Below is a small trained network, with its code and all its weights. Each question gives an input and a class and asks what happens when units are switched off, that is, made to give their printed mean instead of their output.

import numpy as np


def w(rows, s, z=0):
    codes = np.array(rows[::2]) - 128.0
    scale = np.full(codes.shape[1], s)
    scale[-1] = z or s
    return codes * scale


def norm(h):
    return h / np.sqrt((h * h).mean(-1, keepdims=True) + 1e-5)


def f(y):
    return y / 2 * (1 + np.tanh(0.7978845608 * (y + 0.044715 * y**3)))


def log_softmax(a):
    a = a - a.max(-1, keepdims=True)
    return a - np.log(np.exp(a).sum(-1, keepdims=True))


def net(x, mask):
    res = np.array(x, float).reshape(1, 3) / 4 @ E
    u = 0
    for l in range(2):
        y = f(norm(res) @ A[l][:, :-1].T + A[l][:, -1])
        res = res + np.where(mask[u : u + 11], y, B[l][:, -1]) @ B[l][:, :-1]
        u += 11
    return log_softmax(norm(res)[-1] @ U[:, :-1].T + U[:, -1])


A, B = {}, {}
E = w([
[96,253,55,104,79,139,99,26,166,255],'x0',
[191,25,182,149,108,188,168,46,149,118],'x1',
[198,80,155,40,181,92,34,170,135,175],'x2',
],0.0044)
A[0] = w([
[233,171,111,48,119,128,46,108,247,213,2],'L0N1',
[149,197,2,132,66,127,143,48,212,79,108],'L0N2',
[112,189,109,222,144,139,119,188,141,117,63],'L0N3',
[238,69,177,101,42,202,136,55,200,157,142],'L0N4',
[65,136,112,143,193,87,129,123,56,6,81],'L0N5',
[175,82,219,48,221,99,60,200,128,114,116],'L0N6',
[134,155,145,175,80,137,148,86,147,129,103],'L0N7',
[93,226,75,77,98,147,112,157,59,206,93],'L0N8',
[164,68,197,171,130,130,194,163,83,50,144],'L0N9',
[155,107,107,90,126,90,103,95,206,132,79],'L0N10',
[239,129,94,165,60,201,137,31,131,200,15],'L0N11',
],0.0047,0.0035)
B[0] = w([
[223,105,90,59,175,142,168,168,120,167,175],'L0N1',
[71,99,192,153,112,127,45,138,161,81,189],'L0N2',
[140,198,176,62,90,103,127,134,33,116,144],'L0N3',
[77,62,175,72,198,195,135,60,79,155,200],'L0N4',
[84,39,71,34,223,96,213,161,73,239,184],'L0N5',
[3,163,159,193,176,58,74,137,150,85,239],'L0N6',
[117,135,186,147,61,139,159,175,199,160,142],'L0N7',
[136,141,127,204,62,75,131,109,87,83,196],'L0N8',
[228,185,67,143,34,175,142,94,134,150,253],'L0N9',
[110,98,90,116,178,64,164,142,39,176,125],'L0N10',
[66,74,154,67,177,129,201,209,220,125,161],'L0N11',
],0.0047,0.0056)
A[1] = w([
[162,85,177,78,164,47,153,149,184,125,122],'L1N1',
[87,161,109,117,96,152,180,200,109,79,136],'L1N2',
[118,158,82,90,114,111,198,166,39,123,16],'L1N3',
[186,146,74,184,116,204,139,38,163,138,118],'L1N4',
[194,126,63,39,164,98,106,129,72,209,180],'L1N5',
[194,119,134,41,73,183,155,103,119,153,63],'L1N6',
[165,105,136,100,141,253,168,97,120,79,56],'L1N7',
[156,112,61,111,113,166,91,179,45,85,140],'L1N8',
[200,191,68,107,163,79,53,191,125,142,49],'L1N9',
[145,68,229,149,153,151,57,64,99,112,5],'L1N10',
[122,163,131,193,56,107,74,153,163,117,28],'L1N11',
],0.0066,0.003)
B[1] = w([
[81,205,92,102,78,122,158,89,88,121,185],'L1N1',
[199,113,98,9,205,154,106,103,80,223,232],'L1N2',
[183,58,181,98,188,170,121,34,197,193,208],'L1N3',
[116,31,198,53,163,144,91,181,72,54,214],'L1N4',
[229,134,83,162,103,190,164,117,120,180,252],'L1N5',
[147,129,124,142,173,50,97,216,22,86,186],'L1N6',
[140,205,60,122,44,54,70,188,166,57,242],'L1N7',
[52,163,155,124,133,164,118,67,164,171,197],'L1N8',
[111,41,169,222,70,183,183,198,254,67,225],'L1N9',
[189,249,165,238,162,144,97,9,101,246,199],'L1N10',
[176,145,62,74,172,56,166,116,48,129,187],'L1N11',
],0.0052,0.0036)
U = w([
[181,89,90,41,198,163,173,117,75,214,249],'0',
[190,82,138,106,68,152,122,170,70,11,121],'1',
[80,215,61,119,71,37,138,101,69,120,76],'2',
[31,104,190,103,91,181,152,90,179,106,122],'3',
[36,110,125,160,197,59,103,219,138,72,65],'4',
[162,151,188,226,180,121,65,47,86,137,38],'5',
[199,132,68,213,58,135,148,198,188,162,78],'6',
],0.013,0.0016)

Each question gives the input, the list of numbers given to net, and the class t.
The units are the neurons (one row each of A and B). Each row of codes is followed by its name. A weight is (code - 128) times the scale printed after its matrix; where a second scale follows, it is the last column's (A, B and U).
mask holds one flag per neuron, layer by layer. A switched-off neuron (its flag False) gives its mean, the last column of its row in B, instead of its output. The means were averaged over made-up inputs and are rounded, as every weight is.
A unit's drop is (log p(t) with every unit on - log p(t) with that unit switched off) / (log p(t) with every unit on - log p(t) with every unit switched off).
The circuit of an input: a set's keep is (log p(t) with only the set's units on - log p(t) with every unit switched off) / (log p(t) with every unit on - log p(t) with every unit switched off). Starting from the 12 units with the biggest drops (on a tie, the unit counted first), units are removed one at a time, each time the one whose removal leaves the highest keep (on an exact tie, the one counted first), for as long as the keep stays at least 0.8.
circuit, biggest first: the units of the circuit, biggest drop first
unit that matters most: the unit with the biggest drop
k most important neurons: the k neurons with the biggest drops, biggest first
k most important neurons of layer l: the k neurons of layer l with the biggest drops, biggest first
input [-2,0,-5], class 0: unit that matters most -> L0N5
input [-1,6,8], class 5: 2 most important neurons -> L1N10, L0N6
input [8,7,-1], class 3: circuit, biggest first -> L0N11, L0N2
input [3,-7,8], class 6: 2 most important neurons of layer 1 -> L1N9, L1N5
input [-1,0,-5], class 0: 3 most important neurons -> L1N2, L0N4, L0N5
input [-2,2,1], class 5: 3 most important neurons -> L1N10, L0N6, L0N4
input [1,-6,7], class 6: 2 most important neurons of layer 0 -> L0N1, L0N2
input [0,-8,-4], class 0: 2 most important neurons of layer 0 -> L0N6, L0N5
input [7,0,7], class 6: circuit, biggest first -> L1N9, L1N2
input [1,8,-1], class 3: 2 most important neurons -> L0N11, L0N4
input [-1,-5,7], class 4: 2 most important neurons -> L0N6, L0N9
input [0,1,-8], class 1: circuit, biggest first -> L0N6, L1N4
input [-2,3,1], class 5: 2 most important neurons -> L1N10, L0N4
input [5,-8,3], class 6: circuit, biggest first -> L1N9
input [7,4,0], class 3: 2 most important neurons of layer 0 -> L0N11, L0N2
input [-1,1,0], class 1: circuit, biggest first -> L0N9, L1N4
input [1,6,-3], class 3: 3 most important neurons of layer 0 -> L0N11, L0N4, L0N1
input [0,4,-8], class 1: 2 most important neurons -> L0N6, L1N4
input [-1,8,-3], class 1: 2 most important neurons -> L1N7, L0N6
input [7,3,0], class 3: unit that matters most -> L0N2
input [-7,0,7], class 4: 4 most important neurons -> L0N6, L0N4, L1N5, L1N3
input [-3,0,3], class 4: 2 most important neurons -> L0N6, L0N4
input [2,0,6], class 6: 3 most important neurons of layer 0 -> L0N1, L0N5, L0N6
